Here is a tiny trained network, its code and every weight. The questions are about switching its units off for an input and a class, where a switched-off unit gives its printed mean instead of its output.

import numpy as np


def w(rows, s, z=0):
    codes = np.array(rows[::2]) - 128.0
    scale = np.full(codes.shape[1], s)
    scale[-1] = z or s
    return codes * scale


def norm(h):
    return h / np.sqrt((h * h).mean(-1, keepdims=True) + 1e-5)


def f(y):
    return np.maximum(y, 0)


def log_softmax(a):
    a = a - a.max(-1, keepdims=True)
    return a - np.log(np.exp(a).sum(-1, keepdims=True))


def net(x, mask):
    res = np.array(x, float).reshape(1, 4) / 4 @ E
    u = 0
    for l in range(3):
        y = f(norm(res) @ A[l][:, :-1].T + A[l][:, -1])
        res = res + np.where(mask[u : u + 7], y, B[l][:, -1]) @ B[l][:, :-1]
        u += 7
    return log_softmax(norm(res)[-1] @ U[:, :-1].T + U[:, -1])


A, B = {}, {}
E = w([
[146,102,66,113,65,109,137,122,136,166,80,115],'x0',
[169,134,116,120,14,104,150,124,89,147,78,171],'x1',
[92,151,121,2,79,15,96,128,150,141,71,134],'x2',
[180,164,161,148,101,142,140,35,124,81,115,144],'x3',
],0.0094)
A[0] = w([
[117,119,82,139,162,176,106,102,138,92,102,106,125],'L0N0',
[174,118,154,100,91,118,90,96,128,143,153,108,124],'L0N1',
[161,124,196,120,127,138,125,178,3,130,207,189,4],'L0N2',
[165,122,149,151,105,125,216,108,128,157,133,158,11],'L0N3',
[208,108,169,157,152,192,78,153,186,90,111,178,112],'L0N4',
[168,176,169,84,126,124,127,117,102,76,97,119,67],'L0N5',
[82,118,188,176,78,175,76,147,41,148,101,220,51],'L0N6',
],0.007,0.0015)
B[0] = w([
[134,96,211,138,159,94,65,146,216,106,59,161,207],'L0N0',
[140,144,154,152,140,52,66,124,29,128,126,146,186],'L0N1',
[177,169,77,104,118,81,120,211,253,102,126,109,237],'L0N2',
[120,95,154,115,169,125,220,120,141,149,122,94,207],'L0N3',
[48,76,82,169,93,73,163,183,40,115,97,226,254],'L0N4',
[208,128,152,65,197,153,74,82,119,174,148,186,217],'L0N5',
[192,134,170,36,62,221,112,204,118,148,199,21,238],'L0N6',
],0.0066,0.0038)
A[1] = w([
[108,109,186,145,91,89,142,69,87,86,149,87,87],'L1N0',
[131,130,122,109,5,106,131,94,136,151,102,113,103],'L1N1',
[104,66,97,254,188,150,176,142,186,47,143,110,136],'L1N2',
[141,158,124,102,72,86,169,140,156,100,120,153,107],'L1N3',
[150,170,108,87,116,68,116,120,126,195,110,80,138],'L1N4',
[190,106,149,153,71,126,206,157,115,161,162,124,8],'L1N5',
[169,129,107,139,123,212,181,85,85,183,55,64,135],'L1N6',
],0.0074,0.0017)
B[1] = w([
[170,96,171,240,123,116,249,180,150,129,220,153,147],'L1N0',
[195,45,78,234,163,131,140,195,122,154,149,176,201],'L1N1',
[83,118,124,177,159,184,161,100,79,47,88,145,255],'L1N2',
[165,131,164,206,162,99,76,118,133,99,102,138,177],'L1N3',
[13,34,21,223,100,205,121,176,118,120,139,250,208],'L1N4',
[125,147,206,110,78,124,253,102,112,168,48,4,193],'L1N5',
[188,58,125,140,183,75,161,17,200,159,141,43,178],'L1N6',
],0.0057,0.0083)
A[2] = w([
[228,156,181,139,112,120,92,33,142,170,167,144,113],'L2N0',
[82,103,134,39,87,59,136,123,142,120,115,173,61],'L2N1',
[159,95,89,125,159,129,179,146,131,111,134,196,82],'L2N2',
[4,122,131,20,139,232,66,140,169,158,119,83,165],'L2N3',
[131,103,96,171,155,130,153,153,127,104,150,133,112],'L2N4',
[145,192,157,137,105,149,142,255,105,130,189,94,5],'L2N5',
[149,93,149,178,86,140,165,67,115,175,103,155,76],'L2N6',
],0.007,0.0021)
B[2] = w([
[142,202,162,84,204,111,132,118,133,168,222,179,212],'L2N0',
[103,109,125,198,87,180,128,117,118,180,106,67,218],'L2N1',
[96,146,89,117,134,182,98,137,137,98,109,192,235],'L2N2',
[107,160,76,11,116,30,200,103,117,75,142,26,250],'L2N3',
[119,155,159,105,24,81,13,85,174,88,149,136,250],'L2N4',
[208,180,154,89,68,254,43,131,209,140,144,109,204],'L2N5',
[90,173,142,85,178,93,151,122,98,148,107,74,253],'L2N6',
],0.0082,0.0043)
U = w([
[184,162,176,73,63,227,115,192,166,134,174,95,205],'0',
[48,142,79,15,152,52,104,123,146,111,145,57,73],'1',
[65,80,153,222,187,198,112,98,128,38,137,136,211],'2',
[162,183,180,82,182,89,94,61,99,172,206,226,48],'3',
[194,87,174,146,140,119,249,79,96,222,121,51,2],'4',
[101,40,58,158,94,106,57,145,113,210,57,206,198],'5',
],0.011,0.00076)

Each question gives the input, the list of numbers given to net, and the class t.
The units are the neurons (one row each of A and B). Each row of codes is followed by its name. A weight is (code - 128) times the scale printed after its matrix; where a second scale follows, it is the last column's (A, B and U).
mask holds one flag per neuron, layer by layer. A switched-off neuron (its flag False) gives its mean, the last column of its row in B, instead of its output. The means were averaged over made-up inputs and are rounded, as every weight is.
A unit's drop is (log p(t) with every unit on - log p(t) with that unit switched off) / (log p(t) with every unit on - log p(t) with every unit switched off).
The circuit of an input: a set's keep is (log p(t) with only the set's units on - log p(t) with every unit switched off) / (log p(t) with every unit on - log p(t) with every unit switched off). Starting from the 12 units with the biggest drops (on a tie, the unit counted first), units are removed one at a time, each time the one whose removal leaves the highest keep (on an exact tie, the one counted first), for as long as the keep stays at least 0.8.
units of the circuit, in order: the units of the circuit, biggest drop first
k most important neurons: the k neurons with the biggest drops, biggest first
k most important neurons of layer l: the k neurons of layer l with the biggest drops, biggest first
drop of u: that unit's drop, to one decimal
input [-6,-2,0,5], class 3: 2 most important neurons	L0N5, L1N4
input [-4,8,-4,0], class 0: 3 most important neurons	L0N2, L0N6, L2N5
input [1,1,-7,8], class 4: units of the circuit, in order	L1N4, L1N6
input [6,-2,-4,-6], class 2: units of the circuit, in order	L0N6, L1N2
input [2,8,-8,-7], class 4: most important neuron	L1N5
input [-2,6,4,3], class 3: units of the circuit, in order	L0N5, L2N0
input [0,2,-7,-5], class 0: 3 most important neurons	L0N6, L2N5, L0N2
input [7,-5,-2,-4], class 1: units of the circuit, in order	L2N3, L1N1
input [-1,0,-2,-5], class 0: units of the circuit, in order	L2N5, L1N4
input [-7,5,4,-2], class 0: units of the circuit, in order	L0N6, L2N5
input [8,-2,-4,-6], class 2: 3 most important neurons of layer 1	L1N2, L1N6, L1N5
input [2,-8,5,7], class 3: 3 most important neurons of layer 0	L0N2, L0N6, L0N1
input [4,0,7,-8], class 5: 2 most important neurons	L1N4, L1N1
input [2,-2,5,3], class 5: units of the circuit, in order	L1N4
input [-8,3,-7,-1], class 0: 2 most important neurons	L0N6, L2N5
input [0,-4,-2,-5], class 1: 2 most important neurons of layer 2	L2N3, L2N4
input [-1,-2,1,2], class 3: drop of L1N4	0.1
input [-6,3,1,-7], class 0: drop of L2N5	0.9
input [-1,2,-7,-8], class 0: drop of L2N5	0.2
input [-5,1,0,-3], class 0: drop of L2N0	0.0
input [-7,2,-3,7], class 3: 2 most important neurons of layer 2	L2N0, L2N1
input [-6,8,-4,-3], class 0: most important neuron of layer 0	L0N2
